Here is a tiny trained network, its code and every weight. The questions are about switching its units off for an input and a class, where a switched-off unit gives its printed mean instead of its output.

import numpy as np


def w(rows, s, z=0):
    codes = np.array(rows[::2]) - 128.0
    scale = np.full(codes.shape[1], s)
    scale[-1] = z or s
    return codes * scale


def f(y):
    return y / 2 * (1 + np.tanh(0.7978845608 * (y + 0.044715 * y**3)))


def log_softmax(a):
    a = a - a.max(-1, keepdims=True)
    return a - np.log(np.exp(a).sum(-1, keepdims=True))


def net(x, mask):
    res = np.array(x, float).reshape(1, 8) / 4 @ E
    y = f(res @ A[0][:, :-1].T + A[0][:, -1])
    res = res + np.where(mask, y, B[0][:, -1]) @ B[0][:, :-1]
    return log_softmax(res[-1] @ U[:, :-1].T + U[:, -1])


A, B = {}, {}
E = w([
[2,129,136],'x0',
[87,228,106],'x1',
[77,48,134],'x2',
[180,63,106],'x3',
[109,189,8],'x4',
[177,5,115],'x5',
[160,67,80],'x6',
[124,200,140],'x7',
],0.0067)
A[0] = w([
[110,150,173,35],'N0',
[142,158,40,114],'N1',
[168,88,153,48],'N2',
[83,59,125,224],'N3',
[236,155,183,145],'N4',
[46,151,120,26],'N5',
[134,123,69,224],'N6',
[114,120,119,64],'N7',
[108,185,142,70],'N8',
[176,177,92,187],'N9',
[140,111,108,40],'N10',
[127,9,106,139],'N11',
[161,80,149,254],'N12',
],0.013,0.0078)
B[0] = w([
[175,137,174,130],'N0',
[83,109,65,178],'N1',
[99,144,116,153],'N2',
[14,67,131,236],'N3',
[203,59,65,202],'N4',
[66,142,200,160],'N5',
[81,75,66,208],'N6',
[147,151,140,114],'N7',
[151,220,130,163],'N8',
[110,134,36,199],'N9',
[168,159,198,119],'N10',
[142,114,111,254],'N11',
[133,5,163,250],'N12',
],0.022,0.0092)
U = w([
[152,120,197,28],'0',
[107,151,99,2],'1',
[124,64,130,193],'2',
[134,180,254,203],'3',
[174,151,202,23],'4',
[96,193,103,103],'5',
[249,158,129,122],'6',
[79,191,228,127],'7',
],0.0068,0.012)

Each question gives the input, the list of numbers given to net, and the class t.
The units are the neurons (one row each of A and B). Each row of codes is followed by its name. A weight is (code - 128) times the scale printed after its matrix; where a second scale follows, it is the last column's (A, B and U).
mask holds one flag per neuron, in row order. A switched-off neuron (its flag False) gives its mean, the last column of its row in B, instead of its output. The means were averaged over made-up inputs and are rounded, as every weight is.
A unit's drop is (log p(t) with every unit on - log p(t) with that unit switched off) / (log p(t) with every unit on - log p(t) with every unit switched off).
The circuit of an input: a set's keep is (log p(t) with only the set's units on - log p(t) with every unit switched off) / (log p(t) with every unit on - log p(t) with every unit switched off). Starting from the 12 units with the biggest drops (on a tie, the unit counted first), units are removed one at a time, each time the one whose removal leaves the highest keep (on an exact tie, the one counted first), for as long as the keep stays at least 0.8.
circuit, biggest first: the units of the circuit, biggest drop first
k most important neurons: the k neurons with the biggest drops, biggest first
drop when u is switched off: that unit's drop, to one decimal
input [-6,-1,-6,0,3,-8,-7,2], class 6: circuit, biggest first	(N3 N8)
input [6,-7,-8,7,0,-5,-8,5], class 5: circuit, biggest first	(N12)
input [4,-1,-7,0,6,-1,4,0], class 1: circuit, biggest first	(N12 N9)
input [6,3,7,-2,6,6,-5,7], class 7: circuit, biggest first	(N5 N12 N4)
input [4,1,-6,3,4,0,6,6], class 5: 2 most important neurons	(N12 N4)
input [-3,5,-2,-2,-1,-1,3,6], class 5: 2 most important neurons	(N12 N9)
input [6,2,-8,-6,3,8,-8,5], class 7: 2 most important neurons	(N4 N5)
input [-4,3,-7,-8,-4,-7,-1,2], class 6: 2 most important neurons	(N4 N3)
input [-8,7,3,-1,-5,-4,-7,-5], class 6: drop when N2 is switched off	0.0
input [-4,2,5,-3,4,-4,-8,8], class 7: drop when N4 is switched off	0.4
input [4,-5,1,1,5,-8,-1,1], class 5: drop when N12 is switched off	0.4
